Known rows:
[ 4 -2 -3 -1 -1  1  9 -3  4 -2 -2 -4 -1  9 11 -1  0 -2 -1 -4 -2  2  1  3
  8 -2 -2 -1 -4  1  5 -2  0 -4 -4  4 -1  4 -1 -2  0]: (751)
[-4 -3 -4  6 -1  8 -2 -5 -2  3 -6 -4 -1 -1 -3 -2  6  5 -1 -6 -2  1 -3 -1
  3  3 -2  4  3 -4  6 -3 -1 -2  2 -2  6 -3 -3 12 -1]: (1339)
[-3  3  1  3 -1 -2  5 -3  5  7  0 -4 -3  5  7 -3 -3 -2 -1 -2 -2  7 -2  0
 -3 -2 -3 -1  4 -1 -5  4  0 -2  3  5  2  4 -1 -2  1]: (900)
[-3 -2  3 -2 -2 -1 -5 15 -2  2  1  1 -2 -3  8  5 10  0 -2 -5 11 -4  0  0
 -3 -2 -2 -1 -4  3 11  3  6 -3 -3 -3 -2 -2 -3 -1  4]: (19)
[-3 -4 -4 10 -1 12 -1 -5 -2 -1 -6 -6  5  3 -3 -3  3  4 -1 -7 -3  1 -3  0
 13  2  4  9  3 -4 16 -3  0 -3 -4 -3  7 -3  2 10  0]: (966)
[-3 -3 -4  6 -1  4 -4 -4 -2  0 -6 -4 -1 -2 -2 -2  3  1 -1 -6 -2 -2 -3 -3
  3  2 -2  1  4 -2  4 -3  1 -1  2 -2  3 -3 -2  7 -1]: (702)
[-3  2  2  0  0 -2  3 -2  2  6 -4 -4 -3  4  4 -3 -2 -2 -2 -1 -2  4 -3 -3
 -4  1 -2 -2  3 -1 -5  0  1 -3  1  7  1  3  0 -1  0]: (82)
[-3 -2  0 -1 -2 -1 -4 15 -2  1  1  2 -2 -3 10  4  9  0 -2 -6 10 -4  0 -1
 -3 -2 -2 -1 -4  4 11  4  6 -3 -4 -3 -2 -2 -3 -2  6]: (930)
[-3 -4 -4 -2 -1 -2  0 -3 -2 -3 -4 13 -2 -3 -3 -2  3 -3  4 12  7 -8 -3  4
  4 -2 -2 -2  5 -5  6  5 -3  1  0  0  3 -2 -3 -2 -1]: (349)
[-3 -3 -2  4 -1  6  0 -4 -2  3 -4 -4 -1 -1 -3 -1  5  3 -1 -6 -2  0 -3 -1
  3  1 -2  2  0 -4  5 -3 -1 -2  0 -2  4 -2 -3  9 -1]: (175)
[-3 -2 -3  7 -1  8 -4 -5 -2  4 -6 -4 -1  0 -4  3  5  6 -1 -3 -2 -1 -3 -4
  4 -2 -2  1  2 -2 -1 -3  3  3  3 -2  6 -3 -3 11 -1]: (747)
[-2 -4 -4 -2 -1 -2 -1 -3 -2 -3 -5 10 -2 -3 -3  1  3 -3  7 13  6 -7 -2  6
  3 -3 -2 -2  5 -5  2  8 -2  5  2 -2  4 -2 -3 -2 -1]: (967)
[-4  9 10 -3 12 -2 -2 -4 -2 -2  7 34  9 15  0 -2 -4  2  7 -3 -2 -8 -4  4
 -3  2 -1 -1  0 40 -4 -4  0  0 -5 -3 -1 -3 -3 -4 -1]: (1145)
[-3  0  7 -2 -1 -1  1 -3 -2 -2  2 11  7 -1  3 -2 -3  1  3 -2 -3 -4  3  4
 -2  2 -2 -1 -4  7 -1 -3 -1  8 -3  4 -2 -2 -1 -2  0]: (403)
[-1  2  4 -2 -2  1 -6 10 -1  3  0  0 -2 -2 10 11 10 -1 -3 -2  3 -1 -3  3
 -4 -3 -2 -2 -4  8 10  2  7 -2  0 -3 -2 -2 -2 -2  0]: (587)
[-2  1 13 -2 -1  2  6 -4  1 -3  2 11 19  5  7 -2 -3  5  5 -6 -2 -5  5  7
  6  1  8 -1 -4 14  6 -3 -1  9 -5 10 -2 -1 10 -2 -1]: (536)
[-3 -4 -3 -1 -1 -1 -1 -3 -2 -3 -4  5 -1 -2 -3  0  2 -2  3  6  1 -4 -1  4
  1 -2 -2 -2  3 -4  0  4 -1  3  1 -2  1 -2 -2 -2  0]: (1323)
[ 0 -4  0 -2 -1 -2 -1 -4 -2 -2 -5 11 -2 -3 -4  4  3 -3  5 19  6 -8 -3  2
  5 -3 -2 -2  3 -4 -3  8 -2  6  0 -2  3 -2 -3 -2 -1]: (828)

Facts:
(1236) ε (536); (415) ε (29); (247) ε (938); (917) ε (262)
(2) ε (629); (934) ε (751); (857) ε (481); (481) ε (202)
(245) ε (157); (367) ε (536); (46) ε (180); (878) ε (29)
(19) ε (481); (1208) ε (262); (967) ε (262); (550) ε (262)
(719) ε (956); (289) ε (180); (213) ε (966); (961) ε (98)
(86) ε (710); (536) ε (414); (1323) ε (718); (25) ε (536)
(587) ε (481); (554) ε (415); (1303) ε (948); (1009) ε (536)
(687) ε (966); (525) ε (918); (350) ε (247); (979) ε (180)
(851) ε (262); (262) ε (718); (579) ε (1293); (497) ε (966)
(1092) ε (406); (962) ε (606); (1293) ε (718); (406) ε (29)
(810) ε (918); (433) ε (481); (186) ε (202); (1264) ε (710)
(164) ε (918); (271) ε (1293); (157) ε (29); (930) ε (481)
(1339) ε (966); (41) ε (918); (1042) ε (938); (320) ε (966)
(1054) ε (918); (859) ε (157); (607) ε (966); (1052) ε (406)
(42) ε (247); (421) ε (938); (918) ε (938); (862) ε (557)
(1130) ε (956); (557) ε (29); (900) ε (389); (747) ε (966)
(175) ε (710); (180) ε (29); (540) ε (938); (489) ε (1358)
(80) ε (98); (589) ε (29); (751) ε (98); (1145) ε (536)
(867) ε (1358); (966) ε (948); (141) ε (186); (1018) ε (481)
(1044) ε (557); (8) ε (389); (1270) ε (536); (828) ε (262)
(580) ε (180); (243) ε (415); (1137) ε (415); (815) ε (262)
(526) ε (202); (1305) ε (247); (1058) ε (98); (403) ε (414)
(585) ε (918); (1355) ε (389); (1051) ε (948); (956) ε (938)
(1112) ε (878); (629) ε (414); (702) ε (710); (1183) ε (1051)
(595) ε (918); (710) ε (948); (700) ε (406); (1101) ε (557)
(606) ε (938); (432) ε (918); (1105) ε (406); (389) ε (938)
(1358) ε (414); (82) ε (389); (588) ε (918); (849) ε (389)
(1306) ε (956); (480) ε (918); (648) ε (262); (349) ε (262)
(315) ε (262); (198) ε (98); (534) ε (629); (630) ε (157)
(39) ε (966); (1351) ε (878); (518) ε (557); (1236) ψ (1306)
(247) ψ (1092); (247) ψ (202); (917) ψ (289); (2) ψ (702)
(857) ψ (867); (857) ψ (948); (245) ψ (202); (367) ψ (202)
(19) ψ (213); (1208) ψ (433); (719) ψ (164); (289) ψ (86)
(289) ψ (948); (961) ψ (42); (961) ψ (202); (86) ψ (747)
(86) ψ (1137); (86) ψ (202); (86) ψ (213); (554) ψ (433)
(554) ψ (1042); (554) ψ (25); (525) ψ (1044); (851) ψ (979)
(851) ψ (587); (810) ψ (271); (810) ψ (46); (810) ψ (900)
(433) ψ (202); (186) ψ (557); (186) ψ (948); (930) ψ (849)
(930) ψ (202); (1339) ψ (202); (1339) ψ (213); (1339) ψ (948)
(41) ψ (202); (1042) ψ (202); (320) ψ (857); (320) ψ (948)
(1054) ψ (25); (859) ψ (433); (859) ψ (25); (607) ψ (80)
(607) ψ (82); (1052) ψ (289); (1052) ψ (1058); (862) ψ (186)
(862) ψ (587); (557) ψ (1137); (557) ψ (213); (900) ψ (202)
(175) ψ (86); (180) ψ (433); (180) ψ (956); (180) ψ (421)
(180) ψ (948); (80) ψ (557); (751) ψ (1270); (751) ψ (202)
(966) ψ (25); (1044) ψ (202); (8) ψ (900); (1270) ψ (1058)
(1137) ψ (202); (815) ψ (1137); (1305) ψ (648); (1058) ψ (213)
(585) ψ (1092); (585) ψ (202); (585) ψ (82); (1051) ψ (525)
(1051) ψ (1044); (1112) ψ (202); (702) ψ (433); (702) ψ (1092)
(702) ψ (25); (595) ψ (202); (710) ψ (186); (710) ψ (557)
(710) ψ (700); (700) ψ (687); (432) ψ (213); (82) ψ (550)
(588) ψ (1137); (588) ψ (828); (588) ψ (525); (1306) ψ (86)
(349) ψ (857); (349) ψ (1092); (349) ψ (320); (315) ψ (1044)
(39) ψ (433); (518) ψ (1145)

Rows:
No name comes twice in this set of rows, the named rows included.
[ 6 -2 -3 -1 -1  1  6 -3  3 -3 -4 -4  0  9  5  1 -1 -2 -1 -4 -2  3  3  4
  6 -2 -2 -1 -4  7  2 -1  2 -3 -3  0 -1  5  2 -2  0] | (98)
[-4 -3 -4  7 -1  6 -4 -5 -2  1 -6 -4 -1 -2 -3 -2  5  4 -1 -6 -3 -1 -3 -2
  4  5 -2  4  5 -4  9 -3  0 -2  3 -2  6 -3 -3 11 -1] | (39)
[-3  0  8 -1 -1 -1 -1 -3 -2 -3  3 19  6 -2 11 -2 -3  4  1  0 -3 -8  1  0
 -1  6 -2 -2 -3 13 -1 -3  0 14 -4 10 -2 -3  4 -2  0] | (25)
[-3 -2 -2  4 -1  5 -2 -5 -2  3 -5 -4 -1 -1 -3  0  4  3 -1 -4 -2  0 -3 -2
  3 -1 -2  1  1 -4  1 -3  0 -2  0 -2  4 -3 -3  9 -1] | (86)
[-3 -3 -4  5 -1  7 -4 -5 -2  2 -6 -5  5  0 -4  0  6  4 -1 -6 -3  2 -3  0
  3  1 -2  2  4 -2  3 -2  2  1  5 -3  8 -3 -3 11 -1] | (497)
[ 0 -4 -2  3 -1 -3 -1 -4  1 -2  3 10 -1 -2  3  2 -3 -2 -1 10  0  0 -1  4
  5 -3 -2 -1  4 -4 -4 11 -2  9  3 -2  2 -2 -3 -2  1] | (271)
[-3 -1  0  5 -1 11 -5 -5 -2  6 -6 -5 -1  1 -4  5  7  6 -1 -1 -3  0 -3 -3
  2 -2 -2 -1  1 -3 -2 -3  3  3  3 -3  6 -3 -3 12 -1] | (687)
[-3 -2  0 -1 -2 -1 -5 15 -2  0 -1 -1 -2 -2  5  6 10 -1 -2 -5  9 -3  2  1
 -3 -2 -2 -2 -4 11  8  6  9 -2 -3 -3 -2 -2 -3 -2  7] | (1018)
[-4 -1 12 -2 -1 -1  4 -3 -2 -2  6 20  8 -2 11 -2 -3  5  3 -3 -3 -7  2  4
 -1  6 -1 -1 -4  4  3 -3 -1  7 -4 12 -2 -2 -2 -1 -1] | (367)
[-4  0 12 -2  0 -1  1 -3 -2 -3  4 18 12  0  6 -2 -3  4  5 -2 -3 -6  4  5
 -2  4 -2 -2 -4 11  0 -3 -1 12 -4  8 -2 -2  0 -2 -1] | (1009)
[-4  0 14 -2 -1 -1  3 -3 -2 -2  5 19  6 -1  9 -1 -3  6  3  0 -3 -8  2  2
 -1  4 -2 -2 -4  7 -1 -3 -1  9 -4 10 -2 -2 -2 -1 -1] | (1270)

The same nodes again, as new rows of numbers:
Known rows:
[-14  10  -1  26 -15   0   0   6  15  24 -12  -6 -28  25 -19 -16  13 -10
  14  20  -3 -12 -27   9   8  34   6 -13  13]: (289)
[ -3  -8   5  -3 -35  -6 -10  39 -20  -6 -22 -12  23 -12  -7  15  -6  -9
   6   8  10   1  -5  -8  11  -5  15 -16 -27]: (1208)
[-10  10  11   8  -4   9  -7  12  20  18 -14   8 -10  -3   0   9  16 -21
  -1  20  14 -17 -22  -7   1   3  -9  -2  11]: (180)
[  1   7  -5  14   7  18  10  -3  11  11 -12  16  -2  14   7  13  18  -4
  -2   0  13 -14 -15   1 -10  -3  -5  13   6]: (406)
[ 16   3  -6  -6   4  -8  -2  -3  -4  -2  11 -22 -13  -8   3  -7   6 -11
  -8   6  -9  19   8 -15  20   3   0  -5  10]: (8)
[-15   4 -17  12 -12   4   0   4   8  11 -20  -2 -22  16 -14   4   9 -18
   5  13  -6 -12 -14   6  -7  11  -9 -10  13]: (1052)
[  1   7 -16  11  -3  16   3 -11   8   9 -27  11  -7  22   0  10   7  -8
   8 -11  -1  -6 -13   3 -11   6  -5   4   8]: (1105)
[  8   2  13   2  -5   4   5 -10  16 -14  14  29   0  -2   8   0  10  17
  -8  11  17  -8   5  10  -5 -10  -4  11 -15]: (629)
[-10  14 -10  -8 -25   9   2  12  15   9 -37  -3  -5   1   7  11   4 -23
   1   5   2  -6 -20  -4  -1   1 -21 -23   9]: (554)
[-29   9  -4  15   0   1  11  -9   8   5  -9  -4   2   6 -34  18  15 -39
   7  -3   3  13  17   9 -26   1 -10 -27  32]: (1044)
[-22  26   0  20   2   2   5  -1  15  10 -17  -5  -1   2 -19   6   5 -20
   9 -11   6   8   8   3 -24  -3  -1 -31  25]: (1112)
[ 17  -2 -18  -6   6 -11   2  -8 -10 -10  12 -30 -16  -8   1  -3   9 -10
 -10  12 -13  20  14 -14  18   2  -1  -1  13]: (588)
[ 23   5  -9 -19  -9  -9  -4  10  -2  -1  -2 -30 -10 -11  19  -3   4 -11
 -12   5  -3  19   7 -18  31  -1 -15 -11   7]: (1054)
[ 17  -4 -28   0  13 -19 -19  16 -11   5   7 -25 -41 -10   5  -2  -6  -2
 -13   8 -14   3  27 -11  13 -12  -9  -1   5]: (432)
[ 23  -3  -3  -5   7   1  -3  -6  -4   2   3  -3  -5   7  10  -4  -1   1
  -3 -12  -4  12   9  -7  16   2   1  10   2]: (421)
[-24 -27   0 -12   6  -4  10  -3  -1 -11  31  -8  22 -12 -12   5  11 -23
 -11  25   8 -14  -2   6 -11   9 -22  16  10]: (1051)
[-20  -8   1 -26 -14 -10 -13  12   6  -2   1 -22  25 -19  13 -18 -26 -10
   0  -5   4 -20 -15   3  -4  15 -28  -6   1]: (39)
[-11  14  -5  -8   5  15   5 -14 -10 -14   8   4  -8 -29  -5 -12 -17 -13
  -6  11 -33  -4 -29 -20  -5 -12  28  -8 -10]: (80)

Rows:
No name comes twice in this set of rows, the named rows included.
[-32   1  29 -18  23 -17  14   7  -5  10  -7   2   4  -3 -12  10  -6  26
  13   5 -18  19   8   6  -3 -12   4 -30  19] | (930)
[-15   5  35  -6  28  -4 -10  -4   4   4   2   6  -8 -28  -4   6   4  18
   5  37 -13 -11 -32 -19   3  -8  22   7  10] | (186)
[  1   7 -10   9  -6  15   0  -9   9  10 -30  13  -4  19   1  10   5 -10
   8 -13   0  -6 -13   3 -10   5  -7   1   9] | (1092)
[-21  13   9   0   3   7  11   4  -2   8  18  10   1 -10 -14 -14 -15 -22
  -3 -12 -11  11   8   0  -5 -11  12 -28  -1] | (961)
[ -8  -5 -10  15 -18  -6   0  23 -29 -15  -8 -18  14 -11 -17  12  -2   6
   6  13  -1   0  -3  -5  -6  -4  34  -7 -25] | (815)
[-30  -5   4   1  11 -21 -28  10   4   8  17 -20   5 -19 -10 -22 -33  -5
   7  -8   0 -24   9  10 -22  12 -11  -2   9] | (1339)
[-13 -18 -23  -6  13 -10 -20   8  -6   1   9  -7   1  -3   9 -15 -34  11
   1 -17  -5 -35   8  14 -24   5 -22  21  -5] | (213)
[ -5 -13   2  15 -24  -9  -5  27 -24  -5  -5 -13  14   0 -23   6   2   0
  10  15   6  -1  -5   1   8   9  30  -6 -25] | (917)
[-20 -11 -26  -3   4   1  -6  30 -17  12  15  16 -41  -7 -10  -6 -26 -15
 -15   9 -26 -22  11   5  -4 -21  -3  -9 -17] | (1058)
[-18   4   5  -3  15  -1  -6  -7   7 -11  18 -16  16 -34   8 -10  -7   2
  -6  19   3 -26 -28 -13 -16   1   3  14   4] | (710)
[ -3  19   9   5  11 -13  -1   5   3   5  13 -21   0 -14  -6  -7  -2 -12
  -3 -15   4  27  31  -7   1  -9   3 -29  18] | (1042)
[-10  15 -10  10  -7  10   0 -12   9   1 -26  -4 -11   0  -9   9   7 -16
   7  10  -9  -6 -25  -7 -12   7   2  -6  15] | (862)

Now the same nodes, written a new way:
Known rows:
[  4   3   1  -8   0   4   3 -11   1  -4   5  -6  -1   5]: (579)
[  6   2  -2 -10   1  -6 -16 -12  -4   2  -4  -4   2   0]: (46)
[-3  0 -1 -4  2  9 -8  3  4 -2  8  3  3  3]: (1305)
[  0   0   2  -5   4  10 -11   2   2   1  12   0   2   5]: (849)
[ 6 -8 14  7 -5 -2 21 -2 -6 22 -6 -4  7  4]: (1358)
[ 6 -8 14  8 -5 -2 21 -2 -6 22 -5 -4  7  4]: (629)
[ 3  1 -2 -9  1  4  1 -5 -7  3  8 -2  3  0]: (1018)
[  6  -3  -4 -14   0   5   8  -5 -14  10  11   1   7   2]: (1145)
[ -3   3 -14  -3  14  -3  11 -13  -3  12  12   7  12   4]: (25)
[ -4   0  -2 -15   1 -10 -11  -8   0  -2 -11   1   3  -5]: (862)
[-17  14 -17  16  30 -10   5 -10  12  -3  11   8  10  -9]: (702)
[ -2  -1   1  -5   5  13 -14   5   6   0  13   2   3   6]: (480)
[ -6  14  11  23 -12  26   8  -9   5   6 -17   8  -4 -17]: (1051)
[ 2  2 -1 -8  1  4 -2 -6 -5  0  6 -3  3  0]: (198)
[-18   4  -3 -24   3  -2  10   6   6  -2  -9   1   5  -6]: (80)
[ -9  -6  27  16   0  -8  12   8  -4  -9 -10  -6  10 -19]: (948)
[  7  -4  13   9  -5 -21 -14 -14   4  13 -30  -9   1   2]: (29)
[ 6 -9 13  6 -5 -1 22 -2 -8 23 -5 -3  8  4]: (414)

Rows:
No name comes twice in this set of rows, the named rows included.
[ -4  -2  -1  -4   4  12 -13   8   5  -2  11   5   1   5] | (810)
[ -2  13  -4  -9 -14  23   9 -26  10 -11  -4   9 -13   1] | (315)
[ -7 -10  12  10   2 -32  -8 -10  11   3 -31   3   7  -4] | (180)
[-10  11 -24  -5  -9   1  14  19   3  -6 -13 -16   8  10] | (1058)
[-16   2  -3  -4 -12 -24   9  16  16   7 -54 -14   5   2] | (557)
[  3   1  -3  -9   5 -11 -14 -11  -2   1  -3  -1   2  -1] | (1092)
[ 3 -3 16 13 -2 -1  9 -3  2 12 -9 -8  2  3] | (98)
[ -8   3 -10   4  -1  -7  11  29 -10 -16   0  -2  -5 -17] | (1339)
[  6   3 -23  26 -23   4   3  24 -19 -25  -1  -2  -2  -3] | (86)
[  2 -15  -4   4 -23 -13 -19  -7 -16 -34 -12  11  15  -4] | (289)
[  2  -4   1 -14   0   2   5  -5 -11   4   8   1   7  -1] | (867)
[  7   3 -15   0 -14   3 -11   6  -7   2 -12  25 -30 -14] | (1044)
[  9  -6 -11  23 -22  14 -17   1 -12 -27   8   8  11  10] | (1306)
[  5   3  -9  19 -14  10  -6  -1 -17 -23   6   0   8  -5] | (175)

